Here is a tiny trained network, its code and every weight. The questions are about switching its units off for an input and a target symbol, where a switched-off unit gives its printed mean instead of its output.

import numpy as np


def w(rows, s, z=0):
    codes = np.array(rows[::2]) - 128.0
    scale = np.full(codes.shape[1], s)
    scale[-1] = z or s
    return codes * scale


def norm(h):
    return h / np.sqrt((h * h).mean(-1, keepdims=True) + 1e-5)


def f(y):
    return np.maximum(y, 0)


def softmax(a):
    e = np.exp(a - a.max(-1, keepdims=True))
    return e / e.sum(-1, keepdims=True)


def log_softmax(a):
    a = a - a.max(-1, keepdims=True)
    return a - np.log(np.exp(a).sum(-1, keepdims=True))


def net(x, mask):
    ids = ['βδεηθλπστφω'.index(c) for c in x.split()]
    T = len(ids)
    res = E[ids] + P[:T]
    r = norm(res)
    for j in range(3):
        rows = slice(2 * j, 2 * j + 2)
        q, k, v = (r @ M[0][rows].T for M in (Q, K, V))
        z = softmax(np.where(np.tri(T) > 0, q @ k.T / 2**0.5, -1e9)) @ v
        o = O[0][rows]
        res = res + np.where(mask[j], z, o[:, -1]) @ o[:, :-1]
    y = f(norm(res) @ A[0][:, :-1].T + A[0][:, -1])
    res = res + np.where(mask[3:19], y, B[0][:, -1]) @ B[0][:, :-1]
    return log_softmax(norm(res)[-1] @ U[:, :-1].T + U[:, -1])


Q, K, V, O, A, B = {}, {}, {}, {}, {}, {}
E = w([
[162,129,63,46],'β',
[154,169,152,192],'δ',
[116,133,113,40],'ε',
[212,198,166,75],'η',
[252,117,152,127],'θ',
[134,134,74,70],'λ',
[82,144,219,105],'π',
[50,109,90,182],'σ',
[49,176,135,116],'τ',
[99,75,223,147],'φ',
[117,82,161,36],'ω',
],0.021)
P = w([
[69,62,86,10],'0',
[96,97,112,45],'1',
[106,118,124,73],'2',
[112,129,134,93],'3',
[128,144,147,111],'4',
[127,156,167,125],'5',
],0.011)
Q[0] = w([
[41,87,105,57],'head 0',
[49,102,143,36],'head 0',
[172,199,214,1],'head 1',
[92,116,119,126],'head 1',
[105,87,27,233],'head 2',
[121,152,148,90],'head 2',
],0.052)
K[0] = w([
[147,179,144,210],'head 0',
[135,201,189,225],'head 0',
[157,223,195,254],'head 1',
[95,119,102,104],'head 1',
[111,52,76,4],'head 2',
[126,160,138,139],'head 2',
],0.045)
V[0] = w([
[56,244,178,77],'head 0',
[164,109,242,52],'head 0',
[45,206,110,127],'head 1',
[68,36,97,73],'head 1',
[168,219,75,49],'head 2',
[252,97,143,102],'head 2',
],0.03)
O[0] = w([
[24,249,171,172,251],'head 0',
[73,120,214,60,206],'head 0',
[90,181,54,118,175],'head 1',
[36,3,94,60,173],'head 1',
[140,157,26,52,167],'head 2',
[215,95,164,74,88],'head 2',
],0.019,0.027)
A[0] = w([
[112,122,114,91,180],'neuron 0',
[90,128,113,144,118],'neuron 1',
[187,77,146,124,68],'neuron 2',
[119,106,117,150,103],'neuron 3',
[93,124,164,139,125],'neuron 4',
[205,128,116,137,189],'neuron 5',
[159,94,132,130,96],'neuron 6',
[136,152,186,94,140],'neuron 7',
[190,55,201,147,77],'neuron 8',
[85,141,73,195,2],'neuron 9',
[59,82,67,189,134],'neuron 10',
[168,98,108,106,161],'neuron 11',
[146,100,211,154,120],'neuron 12',
[123,75,186,173,89],'neuron 13',
[153,44,36,253,130],'neuron 14',
[138,158,114,188,90],'neuron 15',
],0.034,0.0092)
B[0] = w([
[176,132,115,165,218],'neuron 0',
[108,154,135,99,203],'neuron 1',
[100,183,199,127,147],'neuron 2',
[139,147,132,115,134],'neuron 3',
[122,108,98,153,200],'neuron 4',
[114,171,176,90,166],'neuron 5',
[112,167,155,144,138],'neuron 6',
[169,123,171,126,209],'neuron 7',
[108,125,179,228,172],'neuron 8',
[136,135,62,192,192],'neuron 9',
[167,213,176,139,251],'neuron 10',
[118,96,120,164,157],'neuron 11',
[99,120,56,121,175],'neuron 12',
[153,78,82,148,156],'neuron 13',
[255,203,142,202,157],'neuron 14',
[96,211,102,143,165],'neuron 15',
],0.069,0.015)
U = w([
[44,165,7,203,64],'β',
[148,161,142,135,99],'δ',
[19,141,189,114,70],'ε',
[223,139,106,221,106],'η',
[117,81,134,78,255],'θ',
[116,86,118,204,221],'λ',
[153,111,229,185,83],'π',
[94,166,78,9,95],'σ',
[195,140,169,63,137],'τ',
[164,99,63,118,225],'φ',
[169,140,71,103,149],'ω',
],0.018,0.0083)

Each question gives the input, a string of symbols that net reads in full, and the target symbol t.
The units are the heads (2 rows each of Q, K, V and O) and the neurons (one row each of A and B). Each row of codes is followed by its name. A weight is (code - 128) times the scale printed after its matrix; where a second scale follows, it is the last column's (O, A, B and U).
mask holds one flag per unit, heads first, then neurons. A switched-off unit (its flag False) gives its mean, the last column of its rows in O or B, instead of its output. The means were averaged over made-up inputs and are rounded, as every weight is.
A unit's drop is (log p(t) with every unit on - log p(t) with that unit switched off) / (log p(t) with every unit on - log p(t) with every unit switched off).
The circuit of an input: a set's keep is (log p(t) with only the set's units on - log p(t) with every unit switched off) / (log p(t) with every unit on - log p(t) with every unit switched off). Starting from the 12 units with the biggest drops (on a tie, the unit counted first), units are removed one at a time, each time the one whose removal leaves the highest keep (on an exact tie, the one counted first), for as long as the keep stays at least 0.8.
circuit, biggest first: the units of the circuit, biggest drop first
unit that matters most: the unit with the biggest drop
top k neurons: the k neurons with the biggest drops, biggest first
which heads matter: for each layer, one digit per head in row order, 1 if its drop is at least 0.15 and else 0, layers parted by /
drop of u: that unit's drop, to one decimal
input ω β σ λ, target η: circuit, biggest first : head 0
input ε ε τ θ, target π: which heads matter : 001
input ε τ φ τ λ, target β: which heads matter : 000
input ε ε ε ε ε φ, target λ: which heads matter : 001
input δ ω τ θ, target β: which heads matter : 011
input θ θ ω ε π β, target ε: which heads matter : 100
input θ ε ω, target π: top 2 neurons : neuron 8; neuron 2
input ω ω τ φ β, target λ: top 2 neurons : neuron 8; neuron 12
input ω φ τ σ ε ε, target η: top 2 neurons : neuron 14; neuron 9
input π ω σ ε β, target η: drop of neuron 14 : 0.6
input η ε ω, target τ: drop of head 2 : 0.7
input θ ε β ε β, target π: top 2 neurons : neuron 8; neuron 2
input ε ε λ σ ω β, target η: drop of head 2 : -0.1
input ω τ ε ε ε β, target β: unit that matters most : neuron 9
input ε π τ σ, target η: drop of head 0 : 2.3
